Below is a small trained network, with its code and all its weights. Each question gives an input and a class and asks what happens when units are switched off, that is, made to give their printed mean instead of their output.

import numpy as np


def w(rows, s, z=0):
    codes = np.array(rows[::2]) - 128.0
    scale = np.full(codes.shape[1], s)
    scale[-1] = z or s
    return codes * scale


def norm(h):
    return h / np.sqrt((h * h).mean(-1, keepdims=True) + 1e-5)


def f(y):
    return y / 2 * (1 + np.tanh(0.7978845608 * (y + 0.044715 * y**3)))


def log_softmax(a):
    a = a - a.max(-1, keepdims=True)
    return a - np.log(np.exp(a).sum(-1, keepdims=True))


def net(x, mask):
    res = np.array(x, float).reshape(1, 3) / 4 @ E
    u = 0
    for l in range(3):
        y = f(norm(res) @ A[l][:, :-1].T + A[l][:, -1])
        res = res + np.where(mask[u : u + 8], y, B[l][:, -1]) @ B[l][:, :-1]
        u += 8
    return log_softmax(norm(res)[-1] @ U[:, :-1].T + U[:, -1])


A, B = {}, {}
E = w([
[52,211,149,228,33,60],'x0',
[46,64,139,89,139,5],'x1',
[82,179,201,108,239,165],'x2',
],0.0025)
A[0] = w([
[171,54,94,103,170,108,13],'L0N1',
[102,165,95,173,46,123,182],'L0N2',
[228,136,205,91,216,171,93],'L0N3',
[109,15,122,144,90,76,112],'L0N4',
[131,100,69,123,109,156,4],'L0N5',
[165,149,74,165,67,253,71],'L0N6',
[169,87,70,127,50,125,51],'L0N7',
[190,62,65,140,74,117,22],'L0N8',
],0.0052,0.0023)
B[0] = w([
[115,156,90,147,143,80,145],'L0N1',
[152,153,140,153,159,72,252],'L0N2',
[127,119,132,198,92,111,234],'L0N3',
[163,170,108,77,62,254,198],'L0N4',
[220,147,118,166,134,148,108],'L0N5',
[58,111,104,53,81,151,234],'L0N6',
[178,129,197,122,170,142,178],'L0N7',
[216,119,181,208,112,175,175],'L0N8',
],0.0061,0.0027)
A[1] = w([
[184,22,95,152,183,170,125],'L1N1',
[98,178,125,63,66,178,249],'L1N2',
[205,90,122,125,86,117,118],'L1N3',
[187,79,93,140,138,121,27],'L1N4',
[152,174,192,146,121,57,127],'L1N5',
[84,110,255,173,170,189,150],'L1N6',
[102,126,190,171,157,115,103],'L1N7',
[159,169,60,89,81,203,228],'L1N8',
],0.0061,0.002)
B[1] = w([
[87,254,89,197,106,90,202],'L1N1',
[90,33,109,89,157,122,238],'L1N2',
[145,145,190,153,145,27,185],'L1N3',
[136,217,131,181,196,120,129],'L1N4',
[171,159,57,126,179,237,188],'L1N5',
[183,49,141,114,84,100,193],'L1N6',
[244,143,155,120,112,190,157],'L1N7',
[65,49,132,61,167,170,254],'L1N8',
],0.0052,0.0035)
A[2] = w([
[106,140,167,95,221,103,53],'L2N1',
[233,83,232,136,136,121,63],'L2N2',
[110,152,56,223,215,109,29],'L2N3',
[64,84,86,44,106,82,20],'L2N4',
[234,108,146,128,73,92,14],'L2N5',
[142,254,86,158,107,127,59],'L2N6',
[171,110,224,136,170,116,1],'L2N7',
[75,142,97,161,110,91,149],'L2N8',
],0.0071,0.0025)
B[2] = w([
[174,187,111,164,101,116,133],'L2N1',
[223,221,218,254,63,96,252],'L2N2',
[121,224,85,67,169,25,183],'L2N3',
[91,42,125,119,82,214,236],'L2N4',
[154,141,222,214,129,193,198],'L2N5',
[102,146,75,70,209,43,247],'L2N6',
[201,184,137,220,109,179,148],'L2N7',
[186,127,153,121,165,178,172],'L2N8',
],0.0067,0.0035)
U = w([
[16,32,122,33,45,239,252],'0',
[225,227,238,241,46,166,27],'1',
[75,255,29,30,214,42,77],'2',
],0.0095,0.0027)

Each question gives the input, the list of numbers given to net, and the class t.
The units are the neurons (one row each of A and B). Each row of codes is followed by its name. A weight is (code - 128) times the scale printed after its matrix; where a second scale follows, it is the last column's (A, B and U).
mask holds one flag per neuron, layer by layer. A switched-off neuron (its flag False) gives its mean, the last column of its row in B, instead of its output. The means were averaged over made-up inputs and are rounded, as every weight is.
A unit's drop is (log p(t) with every unit on - log p(t) with that unit switched off) / (log p(t) with every unit on - log p(t) with every unit switched off).
The circuit of an input: a set's keep is (log p(t) with only the set's units on - log p(t) with every unit switched off) / (log p(t) with every unit on - log p(t) with every unit switched off). Starting from the 12 units with the biggest drops (on a tie, the unit counted first), units are removed one at a time, each time the one whose removal leaves the highest keep (on an exact tie, the one counted first), for as long as the keep stays at least 0.8.
units of the circuit, in order: the units of the circuit, biggest drop first
most important unit: the unit with the biggest drop
k most important neurons: the k neurons with the biggest drops, biggest first
top k neurons in layer l: the k neurons of layer l with the biggest drops, biggest first
drop when u is switched off: that unit's drop, to one decimal
input [8,4,-3], class 2: 2 most important neurons : [L0N2 L0N6]
input [2,-8,-7], class 0: units of the circuit, in order : [L0N6]
input [-8,-5,4], class 2: 3 most important neurons : [L0N4 L1N1 L0N3]
input [-6,5,-7], class 1: 3 most important neurons : [L0N8 L0N6 L1N3]
input [-7,-1,6], class 2: 3 most important neurons : [L1N1 L0N7 L0N8]
input [-3,3,1], class 0: 3 most important neurons : [L0N8 L0N2 L0N7]
input [-8,-6,7], class 2: 2 most important neurons : [L1N1 L0N7]
input [-6,1,6], class 1: top 2 neurons in layer 1 : [L1N6 L1N7]
input [-6,6,8], class 1: 4 most important neurons : [L0N6 L1N8 L1N2 L0N3]
input [-1,8,8], class 0: top 3 neurons in layer 2 : [L2N4 L2N2 L2N5]
input [-8,-8,8], class 0: 3 most important neurons : [L0N2 L0N7 L0N8]
input [-3,-6,-5], class 0: 2 most important neurons : [L0N6 L1N8]
input [8,6,-6], class 2: top 2 neurons in layer 1 : [L1N6 L1N8]
input [7,-1,-4], class 2: most important neuron : [L0N2]
input [-6,1,-8], class 1: 2 most important neurons : [L0N8 L0N4]
input [-5,4,-6], class 1: 4 most important neurons : [L0N8 L0N6 L0N7 L1N3]
input [-4,8,7], class 0: top 3 neurons in layer 0 : [L0N8 L0N7 L0N2]
input [-3,3,4], class 1: top 2 neurons in layer 0 : [L0N6 L0N3]
input [-5,6,-8], class 1: top 2 neurons in layer 0 : [L0N8 L0N6]
input [-7,4,7], class 1: 2 most important neurons : [L0N6 L1N6]
input [8,-4,-5], class 2: most important unit : L0N2
input [-8,-3,5], class 2: drop when L1N1 is switched off : 4.4
input [-3,1,-1], class 2: drop when L0N6 is switched off : 1.0
input [6,-8,-2], class 0: drop when L0N6 is switched off : 1.0
input [2,0,0], class 2: drop when L1N4 is switched off : 0.0
